Here is a tiny trained network, its code and every weight. The questions are about switching its units off for an input and a target symbol, where a switched-off unit gives its printed mean instead of its output.

import numpy as np


def w(rows, s, z=0):
    codes = np.array(rows[::2]) - 128.0
    scale = np.full(codes.shape[1], s)
    scale[-1] = z or s
    return codes * scale


def f(y):
    return np.maximum(y, 0)


def softmax(a):
    e = np.exp(a - a.max(-1, keepdims=True))
    return e / e.sum(-1, keepdims=True)


def log_softmax(a):
    a = a - a.max(-1, keepdims=True)
    return a - np.log(np.exp(a).sum(-1, keepdims=True))


def net(x, mask):
    ids = ['βγεηθλμξπτω'.index(c) for c in x.split()]
    T = len(ids)
    res = E[ids] + P[:T]
    u = 0
    for l in range(2):
        r = res
        for j in range(2):
            rows = slice(4 * j, 4 * j + 4)
            q, k, v = (r @ M[l][rows].T for M in (Q, K, V))
            z = softmax(np.where(np.tri(T) > 0, q @ k.T / 4**0.5, -1e9)) @ v
            o = O[l][rows]
            res = res + np.where(mask[u + j], z, o[:, -1]) @ o[:, :-1]
        u += 2
        y = f(res @ A[l][:, :-1].T + A[l][:, -1])
        res = res + np.where(mask[u : u + 8], y, B[l][:, -1]) @ B[l][:, :-1]
        u += 8
    return log_softmax(res[-1] @ U[:, :-1].T + U[:, -1])


Q, K, V, O, A, B = {}, {}, {}, {}, {}, {}
E = w([
[98,175,77],'β',
[100,157,176],'γ',
[124,166,181],'ε',
[86,159,106],'η',
[124,167,175],'θ',
[157,69,126],'λ',
[132,151,99],'μ',
[248,131,109],'ξ',
[125,145,199],'π',
[137,75,97],'τ',
[159,115,72],'ω',
],0.017)
P = w([
[4,98,58],'0',
[150,215,155],'1',
[132,198,160],'2',
[133,189,159],'3',
[125,187,164],'4',
[126,177,162],'5',
[128,181,165],'6',
[135,180,165],'7',
[138,172,165],'8',
[139,175,163],'9',
[141,171,164],'10',
[141,162,162],'11',
[152,167,167],'12',
[155,164,165],'13',
],0.0043)
Q[0] = w([
[49,38,86],'L0H1',
[184,177,149],'L0H1',
[69,111,130],'L0H1',
[142,162,130],'L0H1',
[114,126,1],'L0H2',
[157,132,92],'L0H2',
[117,116,31],'L0H2',
[122,110,93],'L0H2',
],0.0081)
K[0] = w([
[108,254,135],'L0H1',
[148,35,148],'L0H1',
[109,150,124],'L0H1',
[128,86,127],'L0H1',
[180,21,75],'L0H2',
[126,127,105],'L0H2',
[184,62,48],'L0H2',
[123,93,94],'L0H2',
],0.01)
V[0] = w([
[126,229,77],'L0H1',
[41,157,135],'L0H1',
[38,1,102],'L0H1',
[215,170,98],'L0H1',
[221,123,138],'L0H2',
[248,128,137],'L0H2',
[250,118,47],'L0H2',
[46,172,196],'L0H2',
],0.0054)
O[0] = w([
[182,155,90,176],'L0H1',
[106,88,50,61],'L0H1',
[65,2,126,3],'L0H1',
[161,195,168,227],'L0H1',
[216,201,132,171],'L0H2',
[202,195,126,188],'L0H2',
[185,191,57,152],'L0H2',
[66,113,199,148],'L0H2',
],0.005,0.0023)
A[0] = w([
[71,161,95,87],'L0N1',
[165,143,68,255],'L0N2',
[27,196,126,202],'L0N3',
[65,181,88,113],'L0N4',
[65,156,71,123],'L0N5',
[58,185,82,114],'L0N6',
[1,40,85,85],'L0N7',
[109,183,92,82],'L0N8',
],0.009,0.0047)
B[0] = w([
[160,50,156,141],'L0N1',
[164,176,93,253],'L0N2',
[151,101,231,217],'L0N3',
[212,93,145,155],'L0N4',
[204,45,101,150],'L0N5',
[230,85,140,158],'L0N6',
[72,1,159,145],'L0N7',
[190,139,130,152],'L0N8',
],0.0086,0.0071)
Q[1] = w([
[122,124,174],'L1H1',
[133,144,105],'L1H1',
[131,67,2],'L1H1',
[97,110,86],'L1H1',
[151,35,92],'L1H2',
[66,134,227],'L1H2',
[123,179,169],'L1H2',
[152,110,83],'L1H2',
],0.0079)
K[1] = w([
[145,98,131],'L1H1',
[130,153,110],'L1H1',
[41,201,130],'L1H1',
[83,129,107],'L1H1',
[254,233,37],'L1H2',
[95,12,81],'L1H2',
[64,86,148],'L1H2',
[141,196,130],'L1H2',
],0.0073)
V[1] = w([
[109,98,71],'L1H1',
[179,152,86],'L1H1',
[90,50,134],'L1H1',
[139,105,35],'L1H1',
[4,126,183],'L1H2',
[105,1,181],'L1H2',
[243,87,61],'L1H2',
[235,75,78],'L1H2',
],0.0067)
O[1] = w([
[136,111,103,73],'L1H1',
[92,71,149,227],'L1H1',
[161,173,80,61],'L1H1',
[127,77,104,130],'L1H1',
[61,246,129,17],'L1H2',
[190,239,180,230],'L1H2',
[225,47,116,239],'L1H2',
[253,52,136,254],'L1H2',
],0.0059,0.0052)
A[1] = w([
[160,102,59,164],'L1N1',
[150,81,100,108],'L1N2',
[115,117,154,241],'L1N3',
[114,119,144,254],'L1N4',
[83,169,160,81],'L1N5',
[118,107,64,97],'L1N6',
[133,95,123,66],'L1N7',
[8,123,156,196],'L1N8',
],0.012,0.008)
B[1] = w([
[75,190,109,253],'L1N1',
[109,179,148,230],'L1N2',
[59,32,122,188],'L1N3',
[20,1,117,184],'L1N4',
[57,179,107,186],'L1N5',
[128,213,91,149],'L1N6',
[157,177,163,164],'L1N7',
[167,138,13,181],'L1N8',
],0.0081,0.014)
U = w([
[215,115,182,6],'β',
[129,176,160,137],'γ',
[105,139,133,170],'ε',
[195,197,116,81],'η',
[124,137,138,218],'θ',
[122,121,194,120],'λ',
[153,60,194,150],'μ',
[102,64,2,203],'ξ',
[125,188,3,1],'π',
[138,141,207,121],'τ',
[117,41,113,214],'ω',
],0.0099,0.0051)

Each question gives the input, a string of symbols that net reads in full, and the target symbol t.
The units are the heads (4 rows each of Q, K, V and O) and the neurons (one row each of A and B). Each row of codes is followed by its name. A weight is (code - 128) times the scale printed after its matrix; where a second scale follows, it is the last column's (O, A, B and U).
mask holds one flag per unit, layer by layer, with each layer's heads first. A switched-off unit (its flag False) gives its mean, the last column of its rows in O or B, instead of its output. The means were averaged over made-up inputs and are rounded, as every weight is.
A unit's drop is (log p(t) with every unit on - log p(t) with that unit switched off) / (log p(t) with every unit on - log p(t) with every unit switched off).
The circuit of an input: a set's keep is (log p(t) with only the set's units on - log p(t) with every unit switched off) / (log p(t) with every unit on - log p(t) with every unit switched off). Starting from the 12 units with the biggest drops (on a tie, the unit counted first), units are removed one at a time, each time the one whose removal leaves the highest keep (on an exact tie, the one counted first), for as long as the keep stays at least 0.8.
units of the circuit, in order: the units of the circuit, biggest drop first
most important unit: the unit with the biggest drop
top k neurons: the k neurons with the biggest drops, biggest first
k most important neurons of layer l: the k neurons of layer l with the biggest drops, biggest first
heads that matter: for each layer, one digit per head in row order, 1 if its drop is at least 0.15 and else 0, layers parted by /
input γ λ γ, target γ: heads that matter => 11 / 11
input γ ξ β η τ ξ τ ξ ξ ε θ θ, target γ: units of the circuit, in order => [L1H2, L0H2, L0N7]
input ξ ω ε π ξ ε η ω η γ, target ξ: heads that matter => 01 / 01
input π η ξ ε γ γ η μ ξ μ ξ τ π γ, target π: top 3 neurons => [L1N8, L0N7, L1N5]
input η η θ, target η: heads that matter => 11 / 11
input ω ξ ξ τ ε ε ξ ξ θ, target ω: heads that matter => 11 / 11
input ξ λ γ τ γ γ π ξ π ε, target ξ: top 3 neurons => [L1N8, L1N4, L1N3]
input ω ε ξ π β γ, target ω: most important unit => L0H1
input ξ λ ω ξ θ ξ γ ξ ξ λ ξ τ β, target β: heads that matter => 01 / 10
input β ε β π ω θ, target β: heads that matter => 01 / 01
input β β ξ π ξ η γ γ μ ξ β, target η: 4 most important neurons of layer 1 => [L1N1, L1N2, L1N4, L1N3]
input ε β ξ β, target η: top 3 neurons => [L1N1, L1N2, L0N2]
input γ τ π, target γ: heads that matter => 11 / 11
input ε ξ ξ π ε ξ λ π γ π π, target ε: heads that matter => 11 / 01
input μ ω τ ω η ξ θ ω γ β ω η ξ ε, target μ: most important unit => L0H1
input ξ λ γ ε β π ξ ξ ε θ, target ξ: heads that matter => 01 / 11
input μ μ γ, target μ: heads that matter => 00 / 00
input ω ξ η, target μ: heads that matter => 00 / 10
input ω η ξ τ ε τ ξ ξ ω θ ξ γ γ, target ω: heads that matter => 11 / 01
input θ ω ξ π π ξ γ ω ω, target π: most important unit => L0H2
input ε ξ ξ λ π π η, target μ: 2 most important neurons of layer 0 => [L0N6, L0N5]
input μ β ε η θ ω τ π θ μ θ, target μ: top 3 neurons => [L0N7, L1N1, L0N5]
input η ξ ξ ξ ω θ ε τ ε, target η: top 3 neurons => [L0N7, L0N5, L0N6]
input μ τ γ τ π, target μ: top 2 neurons => [L0N7, L1N1]
